Rows are numbered. After the first four, each row is followed by the numbers of the three nearest rows among all rows above it, by straight-line distance, nearest first.
(in the rows, 100 means zero)
0: [115 115  94 104 110  93  85 105  96 119 104  85 102 101 106 102  85 111
  89 132 103 110  59 137 109  90 100  77  98  97  96  98 108  94 124  97
  99 117  72]
1: [124 111  90  92  96 104  86 102  93 108  89  79 108 100 110  97  76  94
  89 135 106 108  64 126 101  87  84  75 105 107  87  91 109  93 157  79
  77 116  59]
2: [110 104 108  74 107 115  98 114 115 107 119  90  91  87  83  99  96  98
  98  98 115  83  77  92  98  94 103 108  99  91  94 116 112  92 111  65
 100  96  96]
3: [114 103 106 103  98 119  87 128  97 114  94  77 108 104 114  97  78 105
  90 127 101 113  66 133  97  90  98  76 111  98  91  86 112  81 146  98
  79 120  71]
4: [105  99 106  89  92  91  83 107 117 102 116  87  93  98  96  84 101  93
  73 101  96  96  93  92  98 115  88 108 100  95  91 110 114  97  90  87
  97 108 115]
2 0 3
5: [119 111  95  89  95 117  83 101  91 121  98  98  98  94  98  99  58 110
  76 131 109 108  68 134 106  94 104  73 103  91  89 109 106  78 134  96
  93 105  37]
0 1 3
6: [ 88  99 100  87  99 108  97 100  97  95 128 102  76  75  83  95 117  92
 112  81 123  89 101  96 103 107 110 115  93 114  91 139  87 120  38 103
 109  82 124]
4 2 0
7: [123 104 110 103 106 128  81 108 103 106 125  91  99  71  95  89 109  91
  94 100 125  94  75 117 106  98 100  94 103 108  91 119 114 100 101  86
  99  92  98]
2 4 0
8: [ 84 125  99 106  99 141  96 105 108  93 107 100  93 102  94 101 102 113
 113  89 100 112  90 102 122  98 121  80 106 123  60 117  72 109  63  96
 108 102 116]
6 7 4
9: [107 111 108  95 102 122  95 111  99 109 115  89  86  89  87  88 115  80
  90 104 112  92  78  94 107 101  96 117  89 106  85 110  99 109  75  88
 100  83 100]
7 2 4
10: [122 110 104  93  93 112  81 111  98 120  87  86 100  99  98 109  85 105
  94 126 100 100  49 130  96  92  97  88 104 106 107 100 115 101 172  92
  89 111  61]
1 3 0
11: [ 77 112 103 104 106 137  87  97  96 102 104  99  95  89  95  98  94 101
  95 100  97 103  88  98 102  93 103  81 114 116  80 114  70 100  38  88
  98 100 106]
8 9 6
12: [117 114  94 107 112 108  91 104  98 106 102  95 115 110 115 103  80 101
  94 115  98 110  69 126  93  91  94  86 113  89  89  87 111  82 156 104
  93 105  82]
3 0 1
13: [ 93 104 108  84 117 117 103 111 121  82 119 101  81  80  77 100 120  99
 105  83  99 104  99  70 104  84 115  93  98 122  75 137  77  99  41  86
 101  84 115]
6 11 8
14: [117  92  95  96 107 108  97 107 105 106 117 102  97  96  98 108 109  88
 101 104 110  90  87  82 109  87  93 116  91 107  95  98 105 110  81  95
 111  98 113]
9 4 2
15: [ 82 118 112 102 123 134 109 115  98 108  97 102 107  92  98 114 101 108
  93 101  94  82  71 102 126  91 104  84 104 124  91  90  58  97  77 101
  90  89 115]
11 8 9
16: [ 83 110 103  86 104 135 109 122 104 116 100 101 100  94  87 109 112 107
 103  92 100 104  79 104 108  87 112  99 107 127  86 122  84  95  56  90
  98  84 104]
11 8 15
17: [ 95 100 104 117 116 125  91 115  85  99  84 107 103 111  97 106  87 112
  99 120  92  95  68 112 119  82 101  72 110 112  67 106  69  94  97 107
 102 115 100]
15 8 11
18: [111 107  99  99 101 131  90  93  99 104  80  99 115 103 103 115  93  97
 100 110  97 112  69 113 111  88 111  81 106 129  95 112  81  97 104 114
  90  97  72]
17 0 15
19: [ 75 108 100 113 125 143 119 122 102  85  99 122 110  95  86 106  97 100
 101  98  86  88  82  64 112  95 117  98 107 124  56 108  38 101  21  79
  88 109 127]
11 8 15
20: [ 80 101  99 107 113 139 107 109 110 101 107 101  84 103  85  92 117  97
 103 101 105  86  84  72  97  99 121 100 100 121  77 119  86 101  16  85
 107  93 139]
13 11 16
21: [ 97 120 100 106 113 121  86 109 104 112  92  88 112 108 103 112  81 100
  89 136  95 104  67 124 107  99 111  78 104 107  89 103  89  91 112  90
 104 107  80]
0 18 17
22: [111 105 106  97 105  99  80 119 105 107 123  96  91  72  86  87 111  93
  95  90 111  94  62  84  96 106 105 101  97  98  77 116 117 102  98  73
  99  99  96]
2 7 9
23: [116 111  82  72  97 117  91 117 114 102 121  81  70  68  86 100 112 103
  87 106 109  95  66 124 107  91  99  88  87 109  98 134 113  99 108  94
  92  91  82]
7 2 22
24: [112 104  99  92 114 119  91 125 100 109 105  90  88  85  97 100  86 102
  99 134 115 115  53 120  99  90  95  88  98 113  84 111 110  87 126  77
  83 116  66]
0 3 1
25: [116 109  98  97  90 115  91  93  96 116  97  90 100 101 110 105  81 110
  93 119 103 111  70 138  93  94  92  89 114  92  99 105 113  93 131 116
  89 111  63]
0 12 3
26: [100 104 103  96 108 115  93 121 103  96 106  87 102  80  87  97 111  83
 100  92 114 102  84  89 110  97 113 107 105  95  74 103 104 105  76  84
  99 105 100]
9 22 14
27: [ 82 115 109  93 115 129  91 127  94  97  99 110  95 100  95  86 100 107
 115  93  93  87  97  98 116  95 114  96  98 113  75 120  80  98  43  81
 101 101 107]
11 16 8
28: [ 92 110 107 111 112 126  98 114  90 100  87 104 107 111  95 111 105 102
 102 113  93  82  95 106 106  93 111  95 103 119  69 102  78 106  59  87
 100 102 118]
27 11 15
29: [ 91 102  98  95 103 129 105 105 106  95  99 105  82 100  95  97 109 104
 102  96 109  81  77 110 110 106 119  84 112 146  75 124  79  98  39  89
  87  94 100]
16 11 27
30: [103 109 104  88 114 122  96 125 100 115  93  84 102 110 115 129  78 109
  99 126  94 105  69 113 112  90 104  87  99 115  84  93  88  87 113 115
 100 106  63]
21 18 0
31: [ 85 104 104  88 111 134  91 112 108 107 136 102  77  79  96  95 112  89
  99  88 108  92  80  70 105  97 105  97  93 132  84 131  92 104  31  78
 114  92 141]
20 13 6
32: [107 120 107 102 103 130  95 113  90 113  95 101 107 113 112  99  89 127
  99 132  83  90  79 120  97  90 110  85 100 123  82 106  74  94 111  98
  85 101  73]
21 30 18
33: [119 119  94  99 116 101  95 108 114  92 120  96  99  87  91  89 110  96
  87 102 108 104  69  85 104 100 104  89 116  91  73 102 120 106 105  79
  97 119 118]
22 26 4
34: [ 98 101 106  99 109 108 100 122 111 110 121 108  83  86  81  98 116  92
  97  98 125  93  80  96  95 108 100 101 101 101  77 121  91 112  66  76
 109  99 122]
9 26 22
35: [115 111  98 113 110 110  94 108 110 102  95  74 112  93 115  98  77 112
 100 131 108 106  76 127  93  96 104  77 101 104  93  83 108  91 134 103
  91 101  55]
3 0 12
36: [121 110 100 101  99  92  88 104  88 101 107  85 106 106 107  91  81 121
  93 122 108 106  71 131 103 101  92  71 106  89 100  91 120  91 177  92
  92 113  72]
12 1 10
37: [ 82 118  93  95 109 140  87 112 122 100 119 105  84  82  71  93 129 100
  87  85 103 102  84  89 114  88 104 104 103 129  78 126  67 105  32  74
 103  96 121]
13 31 20
38: [ 93 116 100 100 109 131  97 119  96  99  98 118 104 111  99 106  91 107
  96 119  98  93  80 102 110 101 100  85 105 123  76 108  73  89  97 106
  88 104  74]
32 17 18
39: [ 98 103 106  94 110 128  95 108 109 113  86  99 110 115 106 112  82 119
 102 114  92  88  84 106  97  86 121  87 110 117  80  98  71 102 111  94
  86 101  81]
32 38 18
40: [ 88 106 109  93  99 119  94 120 108  98 116 110  92  87  79  98 123  88
  86  92 111  88  82  78 107 105 117 110  98 103  80 118  63  96  32  77
  92  80 146]
20 37 31
41: [ 88 102 101  91 100 152  85 108 117  96 114 106  75  72  85  98 110  96
  94  89  96  91  67 102 117  95 113  93  99 138  75 125  65 104  20  88
 114  91 112]
37 29 31
42: [108 114 101 102 118 129  89 112  81 109  89 106  99 107 110  97  85 119
  95 126  95 110  68 129 103  87  98  69  95 119  83  99  87  88 122 109
  93 112  72]
32 21 30
43: [104 101  93  66  82 148  61 119  94 112 109  99  78  89 113 102  74 111
  97 125 113 122  63 172  95  80 119  67  96 127  98 121  91  93 116 112
  93  83  39]
5 42 25
44: [106  99  87  96 105 118  83 104  99 102  88  94 128 102 101 100  75  82
  89 137  91  97  71 124  99  79  92  74 108 104  84  95  87  81  98 119
  80 114  66]
21 18 42
45: [ 82 108 105  97 111 121  90 114  99  94  90 101 112  98  90 101  97  99
  82 127 101  98  79 115 113  90 107  84 100 120  81 106  73  89  93  93
 102  98  78]
38 21 17
46: [103 114 102  95  98 100  98 111 110 100 131 102  95  81  89  87 108  97
  90  88 106  81  84  92 102  90 107 116  92 106  95 124 102  98  59  85
  97 100 125]
34 9 14
47: [ 95 113  97  95 106 133  93 110  93 113  85  98 107 109 103  99  89 109
  97 132  93 100  75 119 112  83 103  76 107 115  84 100  87  93 106  98
  87 107  95]
21 32 42
48: [122 112  94  98 102 108  92 117  91 109 103  88 104  92 113  96  81 108
 102 121  94 108  67 133 108  96  90  92  99 111  98  93 116  92 149 113
  88 112  50]
25 35 3
49: [ 66 119  97  91 127 143 110 123 104  86 103 113  87  98  84 104 110 100
  92  91  97  87  94  84 113  86 116  92  95 121  67 118  60 103  40  93
 109  82 133]
20 27 37
50: [ 92 109  96  98 108 120  96 116  99 103  79 102 114 108 112 110  77 105
 100 118  99 105  73 125 119 101 120  81 107 113  68  87  80 101 118 105
  86 108  92]
47 39 21
51: [110 119  99  99 110 102 102 104 104 109  94  80  94  98  94  97 101  86
  97 106  98 101  82  91  99  81 100 104 108  87  86 105 117  92 106  91
  92 128  95]
33 26 2
52: [112 111  86 104 104  97 110 115 108 111 116  87 117  98  99  97 102  92
  90 112 109 102  86  98  83 100 107 100 112  96  94 103  99  97 121 103
 102 103  94]
51 33 12
53: [ 65 123 109  81 120 141  98 105 105  96 118 106  89 105  88  99 113 105
  92  85  88  91  83  81 117  92 106  95  94 120  71 123  78 101  18  88
 109  91 130]
49 20 37
54: [ 99 114 112  89 100 113 101 105 103  95 119  95  81  87  82 101 114  90
  82  97 112  97  82  83 101 103 122 102 100  95  75 120 110 100  61  76
 111  92 116]
34 26 46
55: [108 107 103  82 109 114  88 103 112 111 128  85  93  75  90  96  93  94
  99  93 117 104  87 117 104 101  99 102 101 100  95 115 105 107  98  90
 101  98 107]
7 2 9
56: [ 98 110  92  89 112 114  99 117 104 109  93  96 109  94 101 106  80 108
  90 130  96 101  68 132 107  79 102  66  96 117  86  98  89  82 112 106
  88 111  86]
47 42 21
57: [106  94  92  99  94 119 102 110 107  96 127  94 102  79  90 101 101 104
  90  88 102  95  83  79 102 109  98  96  92 102  80 114 105 103  64  74
 103 101 124]
46 54 34
58: [126 112  94 101 111  91 104 122  90 103 101  93 112 102 102  99  73 102
  92 148  95 110  77 130 109  94  94  84 100  95 104  75 112  85 168  94
  98 111  57]
36 48 1
59: [ 81 109 109  93 105 122 101 121 106  93 104 108  95  99  92 115  96 106
  94 111  89  96  77 105 116  92 108  84 105 107  89 122  68  85  78  91
  96 100  95]
45 38 16
60: [ 79 122 105 105 107 138  80 121 105 101  99 106 106  98 103 109  76 111
 105 144 102 105  66 116 120  97 119  88  95 108  90 108  82  83 112 103
  79  91  76]
21 47 38
61: [ 94 125 105  73  99 135  81 125 118 104 130  91  75  77  77  81 104 102
  91  84 127  90  66  87 113  88  88 108 101 110  89 118  82 104  47  83
 102  86 125]
37 31 46
62: [114  99  96  94 117 103  81 107 105 100 106 104  92  95 100 104 102  98
  93 118 102  92  78 118  97  87  99  92  94  95  79  99 106  89 107  99
  88 117  81]
51 0 56
63: [109 106 107  94  99  94  84 103  94 100  94  96 105  91 104 110  91  93
  92 114 111 106 107 113  84  92  94  90 109  91  93 110 110 109 125 100
 113  96  87]
52 62 25
64: [123 108 105  95 110 114  83 116 107 103 123  79  89  90  98  94  98 100
 101 120 126 102  62 132  94  80  88  84  95 100  88 123 103  99 126  86
 115 103  76]
24 7 0
65: [ 89 110 106  81 108 131  82 112 102 106  88 110  83  94  95  95  95 103
 110 120  99 102  79 124 115  88 107  72  95 130  81 114  67  96  89 113
  95  77  69]
45 38 18
66: [ 91 117 100  96 120 137 101 102 100 100  83 105 111 104 101 103  84 116
  96 121  91 111  99 100 103  88  96  85 101 117  75 107  73  88 122 106
  88 106  98]
47 38 39
67: [ 81 113  98  84 108 131  85 120 106 107 129  92  71  82  81  89 122  89
  94  78 105  81  73  96 105  98 122 114  99 119  84 123  70 103  21  96
 105  85 123]
37 41 31
68: [107 112 108  74 106 106  90 103  97 110 116  85  87  75  90  95 113  93
  93  96 100 105  72  92  98  97  99 102 108  99  78 125  94 120  65  86
  93  87 109]
9 54 26
69: [ 88 111  93  98 103 130 103 101  95 107  88  96 107 101 105 109  81 106
 101 116  93  95  69 128 102  93  96  78  93 130  85 108  83  94 102 111
  78  93  70]
18 47 56
70: [ 90 118 109 101 118 110  95 112 105 108  79  95 121 117 111 114  74 117
  99 137  94 105  56 121  99  99 115  80 107 112  84  87  98  82 131 108
  86 103  75]
21 50 30
71: [106 112 107 113 109 111  97  98  91  97  80 100 115 115 120  98  85 108
  98 130  70  93  89 116 114  88 107  92 109 107  84  96  94  81 116 100
  91 113  87]
47 32 21
72: [106 112  97 103 131 124  86 104  91 105  95  98 117 106 107 105  94 109
  92 118  82  97  77  98 123  99 115  89 108 123  78 101  78  93  88 107
  92 101  75]
38 45 18
73: [115 107  98  99 118 106  96 110  95 109  97  90 111 114 120  90  76  99
  84 138  94 107  80 126  99  94 104  81  97  96  99  93  96  86 154 110
  72 106  63]
12 3 35
74: [100 106 105  98 105 102  96 126 103 111 115 100 112  84 100 109  78 112
  92 112  98  94  69 114  85  76 108  78 102  98  77 108  91  95 104  89
  94 103  80]
56 62 21
75: [ 89 112  96 113 117 129  94 104 103 108  94  95 111 111  94 111  98 112
 100 133  85  99  98 111 116  85 105  70 103 118  68 100  56  91  56 126
  94  97 101]
28 17 72
76: [ 76 114  95 101 119 139 106 120 117  90 104 107 103  83  87  76 117  97
  95 103  88  86  87  84 122  94 108 100 110 118  60 118  50  96  41  91
  98  94 131]
49 19 37
77: [ 78 104 103  81  93 137  86 108 106 103 113 103  74  86 100  97 103 106
  98  88 116 109  86 100 118  99 110  85  86 134  81 135  89  97  67 103
  95  94  98]
16 29 8
78: [ 75  96  99  95 109 138  89 110 109 104 126 109  82  84  75 105 113 111
  99  71 118 102 105  95 114  95 110 104 100 128  82 131  65 108  16  99
  95  96 127]
37 67 41
79: [126 124 104 100 107 103 100 117  88 115  90  95 120 118 114 105  86 104
  99 134  97 109  58 116  96  99  94  79 108 106  94  84 111  79 138  80
  82 122  67]
3 1 12
80: [103 104 100  99 107 120 106 110 123 106 118  98  92  72  76 103 119  87
  99  86 111  96  87  77 115  75 125 108 100 110  81 127  87 101  36  84
 102  74 139]
13 40 31
81: [100 106  92  84 100 117  92 111 106  91 122  98  72  79  85  90 118 103
  98  84 114  97  99 106  99 112 106 113  93 108  94 125  96 107  52  99
 109  83 115]
6 46 34
82: [114 102 103 110 105 117  91 109  93 110 100 105 102 105 113 104  77 108
  94 141  93 103  59 118  97  89  98  64  85 113  69  93  86  92 112 115
  94 116  64]
42 56 30
83: [107 104  91 103 100  99 103 122 103  88 121  99 105  82  95  89 118  85
  94  82 114  91  77  83  98  90 111 108  89  97  83 116 100 100  68  67
 114 100 130]
46 57 34
84: [107 123  99 103 124 123  88 103 102 110  77 103  97 108 102 101  90 110
  98 126  91 104  63 102 106  95 112  73 105 117  86 111  94  98  80 102
  80 120  65]
72 47 38
85: [ 92 106  98  87 127 133  85 103  99 103  84 113 104 101 103 103  86 110
  92 115  92 101  63 114  95  90  99  75 108 124  89 105  88  86 111  94
  80 101  77]
47 69 42
86: [105 114  98  98  99 121  91 112  89 113  85  91  99 116 116 109  77 110
  87 132  87 103  56 123  91  88  88  72 102 109 106  97 110  92 140 109
  90 110  76]
3 25 42
87: [101 108 111 105 104 113  91 113 103  97 120  86  95  69  92  84 119  89
 101  95 113  81  91  88  87  93 100 100  95 111  75 118  97 112  74  87
 106  82 119]
9 34 46
88: [114 111  99  73  94 103  96  97 114 107 128  88  82  78  82  95 115  78
  95  95 112 110  76 100  99 103 101 101  85  95  94 129 102 105  95  94
 115  84  92]
55 9 68
89: [107  99 109  94 115 122 100 117  99 110  87  93 107 118 103  99  77 110
  88 126  86 114  65 130  96  90 105  83 104 117  81  96  96  81 126  95
  83 107  69]
42 70 56
90: [ 86 123  99 107 114 144 103 111 109  88  94 112  94  84  75 101 111 106
  89  82 113  94  87  90 124  83 114  92  92 132  70 133  60 104  20  78
 102  92 117]
37 49 41
91: [ 77 114  95  87 113 143  89 116 118  98 114 116  92  91  84  97 108  82
  95  86 102  92  80  93 118  90 106  98 113 128  68 116  61 107  27  97
 100  96 120]
37 41 76
92: [115  95  96 106 108  95  84 114 109 103 106  84  97  76  93 104 103  85
  95 125 101  93  75 111  95 102  95 101  99  95  97 110 118 102  91  82
 101 117 100]
62 51 4
93: [108 102  97  96 102 102  94 121 108  91  99  97  95  85 105 103  88 101
  84 116 105  92  70 113 103  85  94  85 106  85  93 112  90  94 135 102
  89 109  77]
62 74 56
94: [125 115 102  99 116 100 100 115  96  99 103  92 119  92 101  90  83 109
  99 111 100  99  62 118  98 104  91  70 106  90  92  85 128  80 154  93
  87 107  75]
12 36 79
95: [ 95  98  95  70  99 153  70 120 116 119 106 110  61  85  89  98  92 111
  86 104 127 102  61 157 107  95 113  71  97 146  84 139  68  92  64 101
  90  78  76]
65 77 43
96: [102 110 111  92 126 111  97  99 116 101 119  89 100  81  88  94 112  95
  83  92  98  76  98  83  98 101 107 113 103 101  83 124 107  98  84  76
 104 110 119]
46 54 87
97: [ 96 111  93  92  98 110  99 114 112 101 107 100  81  69  85  92 121  94
  90  88 109  94  89  81 100  95 109 102  98 117  97 121  95 110  57  86
 110  97 107]
81 46 54
98: [114  90  99 102 112 105  85  99 109 114 119  83 103 106  96 100  83  90
  97 122 108  90  76 103 107  98  87 102  93  94  85  95 107  86 115  84
  81 108 102]
62 92 51
99: [115 107  93  91 116 128  96  96  99 114  92  95 110 106 107 113  83 108
  94 114  90  93  75 125 101  86 103  70  99  93  85  91  96  83 143 100
  93 117  57]
12 89 42
100: [ 86 101 108  94  98 138  87 105 104 109 100 113  89 109  97  92  99  97
 100  95 109  95  86 113 101  93 100  91  92 132  78 118  83 103  61  99
  91  88  82]
77 29 16
101: [114 108  98 104 102 117  99 106 103 104 105  91  92  95 102 104  91 107
  97 107 100  96  76 108  98 101 105  92  99  87  86  99 116  93 128  88
 102 111  93]
62 51 93
102: [ 97 118 100  92 114 117  95 105 100 109  78 101  91 102 115 111  87 101
  94 130  98  99  63 134 107  91  99  66  93 120  80 100  79  94  95  93
  88  98  69]
69 56 47
